Below are the code and all the weights of a small trained network. Each question names an input and a class and asks about switching units off, where a switched-off unit gives its printed mean instead of its output.

import numpy as np


def w(rows, s, z=0):
    codes = np.array(rows[::2]) - 128.0
    scale = np.full(codes.shape[1], s)
    scale[-1] = z or s
    return codes * scale


def norm(h):
    return h / np.sqrt((h * h).mean(-1, keepdims=True) + 1e-5)


def f(y):
    return y / 2 * (1 + np.tanh(0.7978845608 * (y + 0.044715 * y**3)))


def log_softmax(a):
    a = a - a.max(-1, keepdims=True)
    return a - np.log(np.exp(a).sum(-1, keepdims=True))


def net(x, mask):
    res = np.array(x, float).reshape(1, 6) / 4 @ E
    u = 0
    for l in range(2):
        y = f(norm(res) @ A[l][:, :-1].T + A[l][:, -1])
        res = res + np.where(mask[u : u + 8], y, B[l][:, -1]) @ B[l][:, :-1]
        u += 8
    return log_softmax(norm(res)[-1] @ U[:, :-1].T + U[:, -1])


A, B = {}, {}
E = w([
[190,188,169,189,154,49,118,120,125],'x0',
[163,4,2,185,120,77,208,142,106],'x1',
[146,149,152,110,60,86,69,97,200],'x2',
[162,101,52,237,121,70,53,171,84],'x3',
[108,76,80,151,145,151,140,161,174],'x4',
[91,18,121,125,226,80,86,80,140],'x5',
],0.0068)
A[0] = w([
[94,177,189,114,107,141,119,155,144,80],'0.n0',
[125,39,97,177,92,159,103,95,120,171],'0.n1',
[107,83,159,90,137,106,158,63,101,56],'0.n2',
[71,138,74,43,157,50,104,64,58,84],'0.n3',
[64,198,131,197,201,110,145,163,92,42],'0.n4',
[2,119,198,107,123,130,74,101,196,127],'0.n5',
[89,124,214,62,152,154,220,108,167,3],'0.n6',
[68,218,155,133,78,164,166,136,136,132],'0.n7',
],0.0093,0.0026)
B[0] = w([
[130,156,68,126,113,140,130,184,126,189],'0.n0',
[87,186,119,16,167,118,168,193,120,212],'0.n1',
[128,115,242,138,98,109,104,109,100,163],'0.n2',
[195,149,210,5,187,135,2,100,83,164],'0.n3',
[180,81,100,253,187,158,188,159,140,156],'0.n4',
[56,106,88,173,121,128,72,102,210,254],'0.n5',
[145,48,155,209,110,166,131,97,46,232],'0.n6',
[126,80,125,127,31,173,181,169,66,218],'0.n7',
],0.0074,0.0064)
A[1] = w([
[212,80,124,71,120,43,110,158,123,233],'1.n0',
[144,201,151,115,61,199,152,61,100,188],'1.n1',
[71,58,240,169,153,199,102,28,89,83],'1.n2',
[78,128,217,151,132,142,145,100,121,194],'1.n3',
[255,171,83,115,86,27,134,55,188,89],'1.n4',
[185,143,130,170,108,39,151,81,173,79],'1.n5',
[157,136,183,213,244,153,199,152,131,106],'1.n6',
[89,94,26,105,134,166,125,199,133,248],'1.n7',
],0.0074,0.0017)
B[1] = w([
[86,169,201,87,166,130,157,70,48,183],'1.n0',
[59,88,167,152,93,232,194,236,135,198],'1.n1',
[138,69,100,104,148,144,134,41,154,254],'1.n2',
[186,44,68,95,78,223,114,77,165,175],'1.n3',
[6,151,223,187,179,106,148,144,77,172],'1.n4',
[7,164,149,191,114,88,160,69,221,154],'1.n5',
[255,173,120,174,74,111,80,35,168,179],'1.n6',
[174,195,83,62,163,60,139,213,155,247],'1.n7',
],0.0076,0.0059)
U = w([
[40,184,199,203,151,46,163,117,121,86],'0',
[139,152,60,73,197,68,201,205,106,229],'1',
[114,146,138,147,54,214,174,224,110,250],'2',
[61,132,78,122,143,116,17,115,228,26],'3',
[140,126,178,57,203,117,86,71,81,40],'4',
[138,26,148,129,126,227,144,39,147,196],'5',
[250,146,87,253,179,108,137,102,153,27],'6',
],0.012,0.0019)

Each question gives the input, the list of numbers given to net, and the class t.
The units are the neurons (one row each of A and B). Each row of codes is followed by its name. A weight is (code - 128) times the scale printed after its matrix; where a second scale follows, it is the last column's (A, B and U).
mask holds one flag per neuron, layer by layer. A switched-off neuron (its flag False) gives its mean, the last column of its row in B, instead of its output. The means were averaged over made-up inputs and are rounded, as every weight is.
A unit's drop is (log p(t) with every unit on - log p(t) with that unit switched off) / (log p(t) with every unit on - log p(t) with every unit switched off).
The circuit of an input: a set's keep is (log p(t) with only the set's units on - log p(t) with every unit switched off) / (log p(t) with every unit on - log p(t) with every unit switched off). Starting from the 12 units with the biggest drops (on a tie, the unit counted first), units are removed one at a time, each time the one whose removal leaves the highest keep (on an exact tie, the one counted first), for as long as the keep stays at least 0.8.
circuit, biggest first: the units of the circuit, biggest drop first
top k neurons: the k neurons with the biggest drops, biggest first
top k neurons in layer l: the k neurons of layer l with the biggest drops, biggest first
drop of u: that unit's drop, to one decimal
input [4,-6,8,-7,-2,-1], class 5: top 3 neurons in layer 0 => 0.n6; 0.n5; 0.n1
input [-8,-8,-5,-3,-7,1], class 5: circuit, biggest first => 1.n2; 0.n6
input [3,1,6,4,-1,-6], class 0: circuit, biggest first => 1.n4
input [3,1,-6,3,2,-7], class 6: circuit, biggest first => 0.n4; 1.n6
input [6,-3,5,6,-2,-7], class 0: top 3 neurons in layer 1 => 1.n4; 1.n5; 1.n3
input [-8,3,3,0,-2,5], class 4: circuit, biggest first => 0.n3; 0.n1
input [0,-7,7,4,0,-3], class 2: top 2 neurons => 0.n7; 1.n1
input [-7,-1,0,3,-3,8], class 4: top 2 neurons in layer 0 => 0.n3; 0.n1
input [0,-8,0,-7,3,0], class 5: top 2 neurons in layer 1 => 1.n2; 1.n3
input [5,2,-4,3,2,-7], class 6: top 2 neurons => 0.n4; 1.n6
input [1,-7,-8,1,-5,0], class 6: top 3 neurons => 0.n4; 1.n6; 0.n0
input [5,-6,2,5,4,-2], class 6: top 3 neurons in layer 1 => 1.n1; 1.n6; 1.n0
input [7,6,0,-2,6,1], class 0: top 2 neurons in layer 1 => 1.n5; 1.n4
input [-1,7,8,-1,3,0], class 1: circuit, biggest first => 0.n1
input [5,-4,-5,-2,6,8], class 6: top 2 neurons in layer 0 => 0.n4; 0.n7
input [7,-5,-8,5,-2,-6], class 6: drop of 1.n6 => 0.3
input [0,-8,-6,-1,-7,8], class 5: drop of 1.n2 => 0.1
input [5,8,-2,0,-6,-8], class 0: drop of 1.n4 => 0.2
